Below are the code and all the weights of a small trained network. Each question names an input and a class and asks about switching units off, where a switched-off unit gives its printed mean instead of its output.

import numpy as np


def w(rows, s, z=0):
    codes = np.array(rows[::2]) - 128.0
    scale = np.full(codes.shape[1], s)
    scale[-1] = z or s
    return codes * scale


def f(y):
    return y / 2 * (1 + np.tanh(0.7978845608 * (y + 0.044715 * y**3)))


def log_softmax(a):
    a = a - a.max(-1, keepdims=True)
    return a - np.log(np.exp(a).sum(-1, keepdims=True))


def net(x, mask):
    res = np.array(x, float).reshape(1, 3) / 4 @ E
    y = f(res @ A[0][:, :-1].T + A[0][:, -1])
    res = res + np.where(mask, y, B[0][:, -1]) @ B[0][:, :-1]
    return log_softmax(res[-1] @ U[:, :-1].T + U[:, -1])


A, B = {}, {}
E = w([
[115,203,67,174,59],'x0',
[143,77,57,79,98],'x1',
[249,85,132,157,67],'x2',
],0.015)
A[0] = w([
[123,180,133,97,121,51],'neuron 1',
[76,113,88,133,103,3],'neuron 2',
[120,216,162,243,166,138],'neuron 3',
[151,116,26,98,92,133],'neuron 4',
[127,69,84,130,145,172],'neuron 5',
[149,75,127,53,120,166],'neuron 6',
[89,163,104,19,227,88],'neuron 7',
[82,94,142,112,199,175],'neuron 8',
[117,198,139,187,147,170],'neuron 9',
[137,95,124,92,136,86],'neuron 10',
[141,113,46,34,93,108],'neuron 11',
[135,130,75,71,74,227],'neuron 12',
[182,105,134,184,23,122],'neuron 13',
[58,176,122,203,158,165],'neuron 14',
[133,109,3,97,92,147],'neuron 15',
[132,144,55,140,77,187],'neuron 16',
[60,118,109,102,202,75],'neuron 17',
[183,96,84,165,74,139],'neuron 18',
[121,121,82,68,99,123],'neuron 19',
[177,175,117,190,55,211],'neuron 20',
],0.013,0.0056)
B[0] = w([
[142,131,192,142,140,138],'neuron 1',
[140,58,123,65,132,146],'neuron 2',
[30,140,224,237,232,235],'neuron 3',
[78,63,70,190,116,200],'neuron 4',
[82,39,123,103,116,165],'neuron 5',
[86,32,129,57,170,188],'neuron 6',
[136,241,63,57,161,250],'neuron 7',
[140,183,162,31,221,228],'neuron 8',
[14,203,219,236,183,203],'neuron 9',
[107,74,123,76,162,148],'neuron 10',
[48,68,36,166,100,197],'neuron 11',
[24,128,20,166,108,196],'neuron 12',
[239,228,90,86,90,222],'neuron 13',
[91,144,244,133,215,231],'neuron 14',
[61,29,80,166,119,214],'neuron 15',
[56,174,60,199,105,203],'neuron 16',
[160,254,100,62,185,224],'neuron 17',
[227,100,56,82,18,203],'neuron 18',
[49,76,80,105,144,168],'neuron 19',
[139,201,114,248,62,229],'neuron 20',
],0.0075,0.015)
U = w([
[111,172,119,173,114,34],'0',
[76,157,249,186,174,83],'1',
[64,66,77,124,136,182],'2',
[118,198,139,54,165,175],'3',
[150,48,201,79,177,167],'4',
[213,165,110,132,67,149],'5',
[159,83,89,74,106,3],'6',
],0.013,0.0058)

Each question gives the input, the list of numbers given to net, and the class t.
The units are the neurons (one row each of A and B). Each row of codes is followed by its name. A weight is (code - 128) times the scale printed after its matrix; where a second scale follows, it is the last column's (A, B and U).
mask holds one flag per neuron, in row order. A switched-off neuron (its flag False) gives its mean, the last column of its row in B, instead of its output. The means were averaged over made-up inputs and are rounded, as every weight is.
A unit's drop is (log p(t) with every unit on - log p(t) with that unit switched off) / (log p(t) with every unit on - log p(t) with every unit switched off).
The circuit of an input: a set's keep is (log p(t) with only the set's units on - log p(t) with every unit switched off) / (log p(t) with every unit on - log p(t) with every unit switched off). Starting from the 12 units with the biggest drops (on a tie, the unit counted first), units are removed one at a time, each time the one whose removal leaves the highest keep (on an exact tie, the one counted first), for as long as the keep stays at least 0.8.
units of the circuit, in order: the units of the circuit, biggest drop first
most important unit: the unit with the biggest drop
top k neurons: the k neurons with the biggest drops, biggest first
drop when u is switched off: that unit's drop, to one decimal
input [8,3,4], class 5: units of the circuit, in order	[neuron 18]
input [7,8,8], class 2: top 2 neurons	[neuron 15; neuron 4]
input [-7,5,6], class 6: top 2 neurons	[neuron 18; neuron 3]
input [-6,6,-5], class 3: top 2 neurons	[neuron 7; neuron 17]
input [0,-2,2], class 5: top 3 neurons	[neuron 14; neuron 3; neuron 9]
input [8,7,6], class 2: top 4 neurons	[neuron 15; neuron 4; neuron 12; neuron 11]
input [-5,-4,0], class 3: top 3 neurons	[neuron 9; neuron 3; neuron 14]
input [-1,-2,2], class 5: top 2 neurons	[neuron 14; neuron 3]
input [-8,-6,8], class 4: top 3 neurons	[neuron 20; neuron 6; neuron 7]
input [7,3,-8], class 1: top 3 neurons	[neuron 14; neuron 9; neuron 18]
input [1,-7,7], class 5: top 2 neurons	[neuron 13; neuron 18]
input [-2,-3,-7], class 3: top 4 neurons	[neuron 7; neuron 17; neuron 8; neuron 20]
input [-6,7,-6], class 3: top 3 neurons	[neuron 7; neuron 17; neuron 8]
input [6,-4,8], class 5: most important unit	neuron 13
input [4,0,-8], class 1: top 2 neurons	[neuron 14; neuron 9]
input [-7,0,8], class 6: drop when neuron 18 is switched off	0.4
input [-4,0,0], class 4: drop when neuron 12 is switched off	0.1
input [0,-1,2], class 5: drop when neuron 4 is switched off	0.0
